Read these off the array that follows.
1) What is the entry directly above the largest entry?
2) What is the top-left entry?
3) What is the bottom-left entry?
4) What is the largest entry in the last row?
5) What is the entry just right of the largest entry?
6) What is the entry just right of the centre entry?
[[125 135 115 119 142 133 145 142 134 130 139]
 [133 125 133 128 122 130 127 142 132 129 126]
 [121 142 117 136 148 116 133 142 134 137 137]
 [113 133 121 121 147 127 128 142 121 137 129]
 [117 126 131 123 134 128 121 142 123 137 119]
 [157 113 140 143 111 125 122 142 121 116 108]
 [113 149 105 105 146 126 128 142 127 152 133]]
1) 117
2) 125
3) 113
4) 152
5) 113
6) 128

A =
126,131,133,130,126,133,113,139,128,119,118,127,122,128
128,133,135,127,127,133,111,139,127,118,119,128,121,128
120,131,135,126,126,128,112,137,134,129,120,128,121,132
119,130,135,125,127,129,113,136,134,130,118,126,122,132
128,134,134,128,128,134,111,140,128,117,120,124,122,127
118,117,123,113,141,112,151,141,113,125,115,127,139,127
120,120,122,117,143,112,151,143,111,127,113,127,138,124
119,120,124,116,142,112,149,141,113,125,116,128,137,124
117,126,122,116,138,111,146,135,112,129,113,124,143,124
118,128,136,126,128,128,113,139,133,130,120,127,122,133
120,131,136,129,125,129,111,140,135,132,119,127,122,133
121,120,123,119,139,115,150,142,112,127,115,127,138,126
115,129,124,119,139,109,147,135,112,127,113,126,142,126
120,118,123,115,142,114,150,140,113,125,112,129,136,124
127,132,133,126,124,133,112,139,128,121,120,127,122,127
Find the 1st entry on the main diagonal.
A: 126
Find the bottom-right entry.
A: 127
The bottom entry of the column that holds the smallest entry -> 133
The fifth-last entry, reading row by row -> 121
The smallest entry in the first column -> 115
Find the entry in the bottom-left corner.
A: 127
The second entry, reading row by row: 131
Find the last entry in the row that holds the smallest entry.
A: 126
The second entry from the end, reading row by row: 122
Find the top-right entry.
A: 128
Find the smallest entry in the last row.
A: 112
The entry directly below the smallest entry -> 114
The largest entry in the first row -> 139
Find the fourth entry from the end, reading row by row.
A: 120
Find the top entry of the column that holds the smallest entry.
A: 133
Find the entry just right of the smallest entry.
A: 147
The fourth entry, reading row by row -> 130
Find the smallest entry in the first row.
A: 113
The entry directly above the smallest entry -> 115
Find the 3rd entry in reading order.
A: 133

Read these off the array that follows.
1) What is the first entry in reading order?
2) What is the last entry, reading row by row?
3) What is the entry directly below the smallest entry?
4) What is the entry directly above the smallest entry?
5) What is the third-last entry, reading row by row?
6) What is the 2nd smallest entry?
7) What is the entry in the top-right corner?
8) What is the entry directly above 152?
[[148 126 139 117]
 [121 121 147 119]
 [103 115 121 149]
 [107 118 152 106]
 [136 113 142 143]]
1) 148
2) 143
3) 107
4) 121
5) 113
6) 106
7) 117
8) 121

a =
[[136 129 128 127 117 123]
 [127 133 139 143 132 126]
 [146 137 138 138 134 129]
 [138 131 102 128 131 114]
 [114 119 127 122 113 132]]
Rows and columns are numbered from 0.
Find the entry at row 0, column 1.
129
The entry in row 1 and column 2: 139
The entry in the top-right corner: 123
The entry in row 0 and column 2 -> 128
Find the entry just right of 113.
132
Find the entry in row 1 and column 0.
127
The bottom-left entry -> 114
Find the entry directly below the smallest entry.
127
Find the entry at row 0, column 0.
136

Read these off the row that follows.
1) Which number is the entry just left of 127?
2) Which number is the entry just right of 108?
[103 108 101 133 127 123 128 124 142 104]
1) 133
2) 101

[[136 124 126 124 126 137 126 141 128 126 127 136]
 [129 129 128 126 129 127 125 136 130 130 120 125]
 [111 132 128 129 122 139 127 116 123 125 123 149]
 [133 130 127 133 132 107 125 131 132 121 124 122]
 [125 129 130 132 133 125 127 121 128 127 133 119]
 [128 128 128 122 131 122 127 135 126 118 125 137]
 [128 135 126 133 122 111 125 125 130 134 125 133]
 [137 128 129 130 119 157 132 142 122 135 129 115]]
Indices start at 0.
The top-left entry: 136
Read off the entry in the bottom-left corner.
137
Read off the top entry of the column that holds the smallest entry.
137
The bottom entry of the column that holds the smallest entry -> 157
The entry in row 0 and column 2: 126
The entry at row 2, column 0 is 111
The entry at row 0, column 1 -> 124
The entry in row 1 and column 0: 129
The smallest entry -> 107
Read off the entry in the top-right corner.
136
The entry just right of the largest entry: 132
The entry directly above the smallest entry is 139
The entry directly below the smallest entry -> 125
Read off the entry in row 2 and column 2.
128
Read off the entry just left of the largest entry.
119
Read off the entry just right of 141.
128
Read off the entry at row 2, column 1.
132
Read off the bottom-right entry.
115

x =
array([[120, 130, 108, 119, 135],
       [125, 106, 128, 100, 133],
       [139, 141, 153, 149, 115]])
Rows and columns are numbered from 0.
Which number is the bottom-left entry? 139
Which number is the entry directly below 106? 141
The entry directly below 128: 153
The entry just left of the smallest entry is 128
The entry just right of 119 -> 135
Which number is the entry just left of 115? 149
Which number is the entry at row 0, column 1? 130
Which number is the entry directly above 141? 106

Read these off the grid that follows.
1) Give the 5th entry, reading row by row.
2) Give the last entry, reading row by row.
3) Give the entry directly above the smallest entry.
4) Give the entry directly below the smallest entry.
5) Give the first entry on the diagonal from the top-right corner.
6) Give the first entry, reading row by row.
7) Give the largest entry in the last column.
[[124 109 125 136 129 131 133 138 123 126 124 127 133 124]
 [134 120 129 120 125 134 126 127 123 135 131 126 139 130]
 [125 120 124 126 134 114 119 136 121 118 138 124 146 126]
 [135 129 136 135 117 137 133 130 121 126 128 116 136 132]
 [134 130 142 125 116 128 135 129 132 126 127 130 134 141]
 [135 125 139 130 132 131 132 118 137 117 128 124 131 130]
 [125 126 127 121 115 120 134 132 120 124 115 120 131 125]
 [135 126 129 135 128 134 123 123 132 127 139 124 134 136]
 [129 133 130 128 123 131 134 124 141 139 134 129 132 129]
 [127 104 131 114 137 136 134 123 138 134 112 121 132 128]
 [127 127 144 109 119 124 135 128 116 134 137 140 127 129]
 [134 123 139 121 137 125 117 120 130 125 131 134 125 125]
 [126 129 127 128 140 130 122 130 125 128 134 134 131 129]
 [131 118 127 120 133 120 141 140 118 115 126 146 135 127]]
1) 129
2) 127
3) 133
4) 127
5) 124
6) 124
7) 141

[[119 151 124 125 136]
 [134 138 133 134 136]
 [134 124 139 133 126]
 [112 147 126 122 131]
 [125 147 122 128 135]
 [110 138 118 118 121]
 [133 133 131 128 139]
 [134 134 134 129 136]
 [137 137 132 134 139]
 [123 121 123 126 112]
 [137 138 132 132 143]
 [115 146 121 124 128]
 [118 126 119 123 114]
 [131 117 128 122 132]
 [140 124 138 134 137]
 [136 138 132 133 141]]
Indices start at 0.
Find the entry in row 1 and column 0.
A: 134
The entry at row 0, column 0 is 119
Find the entry at row 2, column 2.
A: 139
Find the entry at row 2, column 0.
A: 134
The entry at row 0, column 2: 124
The entry in the top-right corner: 136
Find the bottom-right entry.
A: 141
Find the entry directly above the smallest entry.
A: 125
The entry at row 0, column 1: 151
Find the entry just right of 110.
A: 138
The bottom entry of the column that holds the largest entry -> 138
The entry directly below the largest entry is 138
The entry in the bottom-left corner is 136
The entry at row 1, column 2: 133
The entry at row 2, column 1: 124
Find the entry directly below the smallest entry.
A: 133
Find the entry directly above 143.
A: 112
The minimum -> 110
